Here is a tiny trained network, its code and every weight. The questions are about switching its units off for an input and a class, where a switched-off unit gives its printed mean instead of its output.

import numpy as np


def w(rows, s, z=0):
    codes = np.array(rows[::2]) - 128.0
    scale = np.full(codes.shape[1], s)
    scale[-1] = z or s
    return codes * scale


def norm(h):
    return h / np.sqrt((h * h).mean(-1, keepdims=True) + 1e-5)


def f(y):
    return y / 2 * (1 + np.tanh(0.7978845608 * (y + 0.044715 * y**3)))


def log_softmax(a):
    a = a - a.max(-1, keepdims=True)
    return a - np.log(np.exp(a).sum(-1, keepdims=True))


def net(x, mask):
    res = np.array(x, float).reshape(1, 4) / 4 @ E
    u = 0
    for l in range(3):
        y = f(norm(res) @ A[l][:, :-1].T + A[l][:, -1])
        res = res + np.where(mask[u : u + 11], y, B[l][:, -1]) @ B[l][:, :-1]
        u += 11
    return log_softmax(norm(res)[-1] @ U[:, :-1].T + U[:, -1])


A, B = {}, {}
E = w([
[65,162,49,10,91,7,206,91],'x0',
[53,169,138,195,126,144,184,130],'x1',
[58,138,18,172,234,45,23,255],'x2',
[66,44,249,132,127,34,112,166],'x3',
],0.009)
A[0] = w([
[170,135,175,118,126,129,173,87,61],'L0N0',
[171,106,123,118,127,92,96,120,63],'L0N1',
[121,121,143,102,176,141,134,114,44],'L0N2',
[216,74,125,37,148,118,91,133,38],'L0N3',
[14,160,141,226,126,161,242,125,26],'L0N4',
[86,79,171,107,162,115,132,110,54],'L0N5',
[122,90,191,120,71,83,114,184,2],'L0N6',
[79,124,114,45,145,137,156,140,66],'L0N7',
[244,71,135,15,126,111,72,154,17],'L0N8',
[93,122,107,128,119,136,96,121,59],'L0N9',
[193,91,124,83,141,111,95,116,63],'L0N10',
],0.011,0.0094)
B[0] = w([
[83,97,104,94,123,151,114,208,206],'L0N0',
[70,250,168,134,105,155,81,119,103],'L0N1',
[133,191,197,95,124,107,178,116,66],'L0N2',
[87,183,144,115,88,151,47,71,184],'L0N3',
[68,202,142,109,73,159,2,53,251],'L0N4',
[144,118,113,126,211,143,146,59,139],'L0N5',
[133,105,132,124,193,127,116,46,156],'L0N6',
[196,138,136,212,73,96,119,125,157],'L0N7',
[113,163,137,94,76,139,22,70,217],'L0N8',
[108,167,182,63,124,161,137,206,84],'L0N9',
[69,206,155,136,104,149,74,89,144],'L0N10',
],0.027,0.0027)
A[1] = w([
[144,133,95,131,155,159,150,43,53],'L1N0',
[194,120,222,158,132,206,125,133,51],'L1N1',
[132,158,133,84,126,82,147,117,65],'L1N2',
[24,190,173,208,121,147,211,112,19],'L1N3',
[125,158,128,59,69,60,213,71,24],'L1N4',
[197,142,151,121,172,96,171,136,120],'L1N5',
[135,130,230,52,75,183,203,97,2],'L1N6',
[137,104,136,198,84,133,106,116,53],'L1N7',
[199,203,104,98,121,204,189,104,79],'L1N8',
[96,102,254,113,139,85,160,101,45],'L1N9',
[96,36,104,111,66,170,160,137,78],'L1N10',
],0.024,0.0039)
B[1] = w([
[148,110,135,72,135,101,162,107,214],'L1N0',
[168,149,188,221,76,123,125,160,255],'L1N1',
[179,113,127,180,107,155,88,145,149],'L1N2',
[180,169,84,141,125,140,30,130,169],'L1N3',
[177,150,187,254,94,156,131,162,211],'L1N4',
[122,129,184,105,142,182,104,132,161],'L1N5',
[87,120,61,77,120,91,56,233,234],'L1N6',
[137,135,149,103,88,101,169,120,206],'L1N7',
[124,67,51,104,169,160,102,72,240],'L1N8',
[157,32,122,114,217,110,99,51,192],'L1N9',
[103,106,148,95,145,132,179,159,252],'L1N10',
],0.028,0.0078)
A[2] = w([
[125,198,95,135,143,130,176,113,30],'L2N0',
[144,128,56,111,146,163,220,88,106],'L2N1',
[100,131,140,67,195,181,209,117,139],'L2N2',
[142,145,69,107,132,180,177,111,3],'L2N3',
[179,143,174,68,134,97,192,137,167],'L2N4',
[87,150,101,111,188,87,149,255,55],'L2N5',
[158,133,173,183,106,151,195,147,78],'L2N6',
[31,172,189,122,123,192,173,112,198],'L2N7',
[112,183,166,66,101,145,200,100,199],'L2N8',
[147,141,58,94,100,207,176,115,75],'L2N9',
[124,106,161,113,91,163,90,133,238],'L2N10',
],0.021,0.0047)
B[2] = w([
[142,149,165,125,115,158,95,138,126],'L2N0',
[135,116,116,111,176,110,161,108,158],'L2N1',
[143,157,89,129,134,95,168,107,159],'L2N2',
[176,65,102,154,114,198,81,105,142],'L2N3',
[123,166,38,138,111,108,161,120,137],'L2N4',
[91,95,112,84,91,135,148,163,247],'L2N5',
[154,139,135,155,93,91,172,121,179],'L2N6',
[174,122,92,90,102,85,165,107,146],'L2N7',
[120,118,124,87,122,112,176,111,136],'L2N8',
[94,139,252,154,184,41,96,122,162],'L2N9',
[86,183,106,136,153,138,176,107,222],'L2N10',
],0.03,0.013)
U = w([
[77,213,124,128,89,146,24,81,146],'0',
[62,53,87,102,109,124,129,248,157],'1',
[184,124,169,245,72,118,182,161,175],'2',
[146,28,128,126,239,110,115,64,166],'3',
[113,149,90,82,115,97,209,99,177],'4',
[175,143,183,81,155,217,169,158,1],'5',
[144,139,188,89,147,206,169,148,16],'6',
[157,145,167,104,164,223,174,158,38],'7',
],0.017,0.0093)

Each question gives the input, the list of numbers given to net, and the class t.
The units are the neurons (one row each of A and B). Each row of codes is followed by its name. A weight is (code - 128) times the scale printed after its matrix; where a second scale follows, it is the last column's (A, B and U).
mask holds one flag per neuron, layer by layer. A switched-off neuron (its flag False) gives its mean, the last column of its row in B, instead of its output. The means were averaged over made-up inputs and are rounded, as every weight is.
A unit's drop is (log p(t) with every unit on - log p(t) with that unit switched off) / (log p(t) with every unit on - log p(t) with every unit switched off).
The circuit of an input: a set's keep is (log p(t) with only the set's units on - log p(t) with every unit switched off) / (log p(t) with every unit on - log p(t) with every unit switched off). Starting from the 12 units with the biggest drops (on a tie, the unit counted first), units are removed one at a time, each time the one whose removal leaves the highest keep (on an exact tie, the one counted first), for as long as the keep stays at least 0.8.
circuit, biggest first: the units of the circuit, biggest drop first
most important unit: the unit with the biggest drop
k most important neurons: the k neurons with the biggest drops, biggest first
top k neurons in layer l: the k neurons of layer l with the biggest drops, biggest first
drop when u is switched off: that unit's drop, to one decimal
input [-5,3,-5,-5], class 1: circuit, biggest first -> L1N6, L1N1, L1N8, L1N4
input [6,6,-6,4], class 0: most important unit -> L0N4
input [3,3,7,-8], class 3: top 2 neurons in layer 1 -> L1N6, L1N1
input [3,8,-3,-5], class 0: 2 most important neurons -> L0N4, L1N3
input [5,5,-2,-6], class 3: 2 most important neurons -> L1N8, L1N1
input [0,-7,-8,-3], class 1: 4 most important neurons -> L1N6, L0N0, L0N4, L0N7
input [5,3,-5,-3], class 1: 2 most important neurons -> L1N6, L0N0
input [-2,-3,-7,7], class 1: 3 most important neurons -> L1N6, L0N0, L1N10
input [8,-8,4,7], class 0: top 3 neurons in layer 1 -> L1N1, L1N10, L1N7
input [-1,-7,7,8], class 3: top 2 neurons in layer 0 -> L0N6, L0N4
input [-6,-5,0,6], class 2: 3 most important neurons -> L1N1, L1N8, L1N6
input [-3,-7,2,7], class 0: top 2 neurons in layer 0 -> L0N8, L0N3
input [-8,-8,-5,8], class 0: top 3 neurons in layer 0 -> L0N8, L0N3, L0N10
input [8,4,-5,2], class 2: circuit, biggest first -> L1N4
input [-7,-7,-4,-4], class 0: 3 most important neurons -> L0N8, L0N3, L1N4
input [7,3,0,-8], class 3: 4 most important neurons -> L1N8, L1N1, L1N0, L2N1
input [-5,8,-1,-2], class 0: 2 most important neurons -> L0N4, L1N3
input [4,6,-6,-7], class 3: 3 most important neurons -> L1N8, L1N0, L1N1
input [-5,1,-2,7], class 3: 2 most important neurons -> L1N9, L0N6
input [8,-3,-6,6], class 2: most important unit -> L1N4
input [0,-5,4,-6], class 3: 2 most important neurons -> L1N1, L0N4
input [-4,6,-8,5], class 1: 2 most important neurons -> L1N6, L0N0
input [4,5,-8,8], class 1: 3 most important neurons -> L1N6, L0N0, L1N10
input [0,4,-7,-4], class 1: drop when L1N6 is switched off -> 1.2
input [8,4,-6,2], class 2: drop when L1N4 is switched off -> 1.9
input [4,-6,-5,2], class 0: drop when L0N8 is switched off -> 0.3
input [-4,7,5,-8], class 3: most important unit -> L1N1
input [-2,-5,-3,8], class 3: drop when L1N9 is switched off -> 0.1
